Below is a small trained network, with its code and all its weights. Each question gives an input and a target symbol and asks what happens when units are switched off, that is, made to give their printed mean instead of their output.

import numpy as np


def w(rows, s, z=0):
    codes = np.array(rows[::2]) - 128.0
    scale = np.full(codes.shape[1], s)
    scale[-1] = z or s
    return codes * scale


def f(y):
    return y / 2 * (1 + np.tanh(0.7978845608 * (y + 0.044715 * y**3)))


def softmax(a):
    e = np.exp(a - a.max(-1, keepdims=True))
    return e / e.sum(-1, keepdims=True)


def log_softmax(a):
    a = a - a.max(-1, keepdims=True)
    return a - np.log(np.exp(a).sum(-1, keepdims=True))


def net(x, mask):
    ids = ['ΓΛΠΣΩαδτ'.index(c) for c in x.split()]
    T = len(ids)
    res = E[ids] + P[:T]
    u = 0
    for l in range(2):
        r = res
        for j in range(3):
            rows = slice(2 * j, 2 * j + 2)
            q, k, v = (r @ M[l][rows].T for M in (Q, K, V))
            z = softmax(np.where(np.tri(T) > 0, q @ k.T / 2**0.5, -1e9)) @ v
            o = O[l][rows]
            res = res + np.where(mask[u + j], z, o[:, -1]) @ o[:, :-1]
        u += 3
        y = f(res @ A[l][:, :-1].T + A[l][:, -1])
        res = res + np.where(mask[u : u + 4], y, B[l][:, -1]) @ B[l][:, :-1]
        u += 4
    return log_softmax(res[-1] @ U[:, :-1].T + U[:, -1])


Q, K, V, O, A, B = {}, {}, {}, {}, {}, {}
E = w([
[107,148,249,196,111,168,160],'Γ',
[168,127,77,202,98,152,86],'Λ',
[188,64,173,177,106,73,169],'Π',
[81,118,97,183,142,206,103],'Σ',
[162,37,150,114,199,113,143],'Ω',
[125,193,104,217,149,164,183],'α',
[70,132,178,74,159,182,160],'δ',
[177,141,86,95,120,119,141],'τ',
],0.013)
P = w([
[128,73,129,103,95,164,180],'0',
[111,115,97,129,142,140,163],'1',
[131,125,153,140,58,196,171],'2',
[93,126,102,132,147,112,134],'3',
[133,119,157,150,55,191,174],'4',
[75,135,107,136,145,77,109],'5',
[131,135,165,153,48,166,162],'6',
[52,146,114,139,145,46,82],'7',
[128,128,162,160,60,179,168],'8',
[23,157,119,146,148,7,50],'9',
[129,127,171,157,60,167,167],'10',
],0.014)
Q[0] = w([
[117,190,48,99,171,151,101],'L0H0',
[145,191,79,84,160,141,87],'L0H0',
[127,139,115,71,181,104,69],'L0H1',
[109,118,65,24,219,145,62],'L0H1',
[131,65,181,101,107,156,143],'L0H2',
[117,58,7,145,212,2,86],'L0H2',
],0.042)
K[0] = w([
[174,73,121,118,98,185,152],'L0H0',
[130,100,108,122,99,204,176],'L0H0',
[147,128,87,91,158,41,102],'L0H1',
[165,76,114,73,129,8,79],'L0H1',
[90,131,85,183,132,109,145],'L0H2',
[86,32,140,64,253,56,140],'L0H2',
],0.047)
V[0] = w([
[66,193,3,153,153,79,251],'L0H0',
[160,77,210,130,120,178,8],'L0H0',
[120,124,117,136,144,129,121],'L0H1',
[123,99,105,154,116,148,82],'L0H1',
[136,113,182,158,159,144,114],'L0H2',
[139,132,141,135,181,135,159],'L0H2',
],0.0056)
O[0] = w([
[111,1,111,173,161,83,181,194],'L0H0',
[171,229,150,119,105,157,91,84],'L0H0',
[132,146,122,121,130,117,115,109],'L0H1',
[139,157,131,137,112,125,102,147],'L0H1',
[130,113,155,145,142,129,143,246],'L0H2',
[118,96,119,137,132,119,139,214],'L0H2',
],0.0052,0.0013)
A[0] = w([
[118,150,51,71,122,98,152,67],'L0N0',
[111,123,152,134,97,136,144,1],'L0N1',
[136,138,107,145,252,138,112,106],'L0N2',
[185,81,192,74,104,147,110,92],'L0N3',
],0.018,0.0087)
B[0] = w([
[156,189,70,74,151,113,179,118],'L0N0',
[188,59,16,140,205,107,130,122],'L0N1',
[68,184,5,140,79,146,185,219],'L0N2',
[104,189,75,147,57,165,130,253],'L0N3',
],0.011,0.0044)
Q[1] = w([
[165,95,147,122,147,112,76],'L1H0',
[2,139,158,212,38,145,177],'L1H0',
[55,172,94,150,63,128,148],'L1H1',
[218,89,209,119,221,77,85],'L1H1',
[97,55,118,34,129,64,129],'L1H2',
[74,81,121,253,44,137,156],'L1H2',
],0.044)
K[1] = w([
[182,93,123,116,94,145,133],'L1H0',
[48,170,121,109,142,2,56],'L1H0',
[91,140,92,125,153,43,54],'L1H1',
[194,82,106,125,101,227,148],'L1H1',
[86,94,111,232,100,104,145],'L1H2',
[100,131,115,17,214,14,85],'L1H2',
],0.042)
V[1] = w([
[207,131,85,254,120,126,87],'L1H0',
[217,158,95,81,99,29,172],'L1H0',
[47,204,227,129,172,175,205],'L1H1',
[77,122,76,122,167,238,50],'L1H1',
[129,155,138,136,109,117,139],'L1H2',
[131,118,120,95,175,128,113],'L1H2',
],0.019)
O[1] = w([
[241,106,99,156,205,147,74,142],'L1H0',
[68,140,93,144,169,93,98,50],'L1H0',
[140,203,128,193,129,2,110,156],'L1H1',
[28,118,161,139,139,93,30,254],'L1H1',
[152,129,120,132,113,136,154,136],'L1H2',
[82,139,135,130,128,85,75,64],'L1H2',
],0.0095,0.0072)
A[1] = w([
[178,102,112,131,129,195,74,57],'L1N0',
[125,103,228,144,116,107,89,76],'L1N1',
[180,129,249,129,83,141,103,1],'L1N2',
[117,183,155,190,91,235,106,147],'L1N3',
],0.012,0.0077)
B[1] = w([
[90,163,149,67,146,51,152,196],'L1N0',
[155,125,138,98,114,185,215,196],'L1N1',
[80,164,126,154,249,147,112,161],'L1N2',
[142,140,122,112,107,120,85,249],'L1N3',
],0.018,0.014)
U = w([
[133,214,66,163,138,120,127,88],'Γ',
[108,132,148,90,146,96,130,94],'Λ',
[168,185,29,71,118,163,191,82],'Π',
[118,150,131,120,169,185,159,103],'Σ',
[132,131,158,110,45,172,72,189],'Ω',
[164,1,211,162,150,79,175,254],'α',
[92,167,152,124,94,118,184,28],'δ',
[43,97,5,115,147,141,183,142],'τ',
],0.0056,0.0082)

Each question gives the input, a string of symbols that net reads in full, and the target symbol t.
The units are the heads (2 rows each of Q, K, V and O) and the neurons (one row each of A and B). Each row of codes is followed by its name. A weight is (code - 128) times the scale printed after its matrix; where a second scale follows, it is the last column's (O, A, B and U).
mask holds one flag per unit, layer by layer, with each layer's heads first. A switched-off unit (its flag False) gives its mean, the last column of its rows in O or B, instead of its output. The means were averaged over made-up inputs and are rounded, as every weight is.
A unit's drop is (log p(t) with every unit on - log p(t) with that unit switched off) / (log p(t) with every unit on - log p(t) with every unit switched off).
The circuit of an input: a set's keep is (log p(t) with only the set's units on - log p(t) with every unit switched off) / (log p(t) with every unit on - log p(t) with every unit switched off). Starting from the 12 units with the biggest drops (on a tie, the unit counted first), units are removed one at a time, each time the one whose removal leaves the highest keep (on an exact tie, the one counted first), for as long as the keep stays at least 0.8.
circuit, biggest first: the units of the circuit, biggest drop first
most important unit: the unit with the biggest drop
top k neurons: the k neurons with the biggest drops, biggest first
k most important neurons of layer l: the k neurons of layer l with the biggest drops, biggest first
which heads matter: for each layer, one digit per head in row order, 1 if its drop is at least 0.15 and else 0, layers parted by /
drop when u is switched off: that unit's drop, to one decimal
input Ω Ω Ω Ω Ω Π Ω, target Π: which heads matter -> 000 / 010
input Π Λ Σ Ω Π Π Π Π Λ Λ Γ, target Λ: most important unit -> L1N0
input Λ Ω Π Λ Ω Σ Π, target Σ: circuit, biggest first -> [L1N2; L1H0]
input Λ τ Ω Σ Ω Σ Σ, target Σ: top 2 neurons -> [L1N2; L1N1]
input Ω Ω δ Λ, target Λ: which heads matter -> 000 / 110
input Λ Π τ Ω Ω Π Ω Π Ω Λ Ω, target Λ: circuit, biggest first -> [L1N0; L1H0; L1H1]
input Γ Σ Σ Σ Ω Γ Π Ω Σ α Λ, target α: which heads matter -> 100 / 000
input Ω Γ Ω Γ, target Σ: circuit, biggest first -> [L0N2; L1N2; L1H0]
input τ α Σ α Ω Ω Λ Σ Π α Ω, target α: circuit, biggest first -> [L0H0; L1H0]
input Ω Σ Γ Ω Σ τ, target Π: circuit, biggest first -> [L0N0; L1H1]
input Λ Ω Ω Π τ τ, target Π: 2 most important neurons of layer 0 -> [L0N0; L0N3]
input Γ Π Σ Π Ω Ω Π Π Π δ α, target δ: which heads matter -> 000 / 110
input Π Λ Π Ω Σ Γ τ, target Γ: which heads matter -> 000 / 010
input Ω Σ Σ Σ τ, target Σ: most important neuron of layer 1 -> [L1N2]
input Ω α Γ δ Ω Ω, target τ: circuit, biggest first -> [L0N2; L1H1]
input τ Π Ω Ω τ Ω Ω α, target Γ: top 2 neurons -> [L0N2; L1N1]
input Γ Σ δ Π Σ Σ Λ Λ Π Ω Π, target Ω: top 2 neurons -> [L0N3; L1N3]
input Λ Ω Λ Π, target α: 2 most important neurons of layer 1 -> [L1N3; L1N2]
input Ω α Λ Π, target α: top 2 neurons -> [L0N2; L0N3]
input Ω Π Π τ Σ Π τ τ τ, target τ: most important unit -> L1H0
input Π α Γ, target α: drop when L0H0 is switched off -> 0.8
input Ω α Π Π δ, target Π: drop when L0N3 is switched off -> 0.1
input Γ Π Λ Γ Ω Σ Π Ω Π Λ Λ, target Λ: drop when L1H0 is switched off -> 0.5
input Σ Π Ω, target Π: drop when L1H1 is switched off -> 1.4
input Ω τ Σ δ α Ω τ, target Ω: 2 most important neurons of layer 1 -> [L1N0; L1N2]
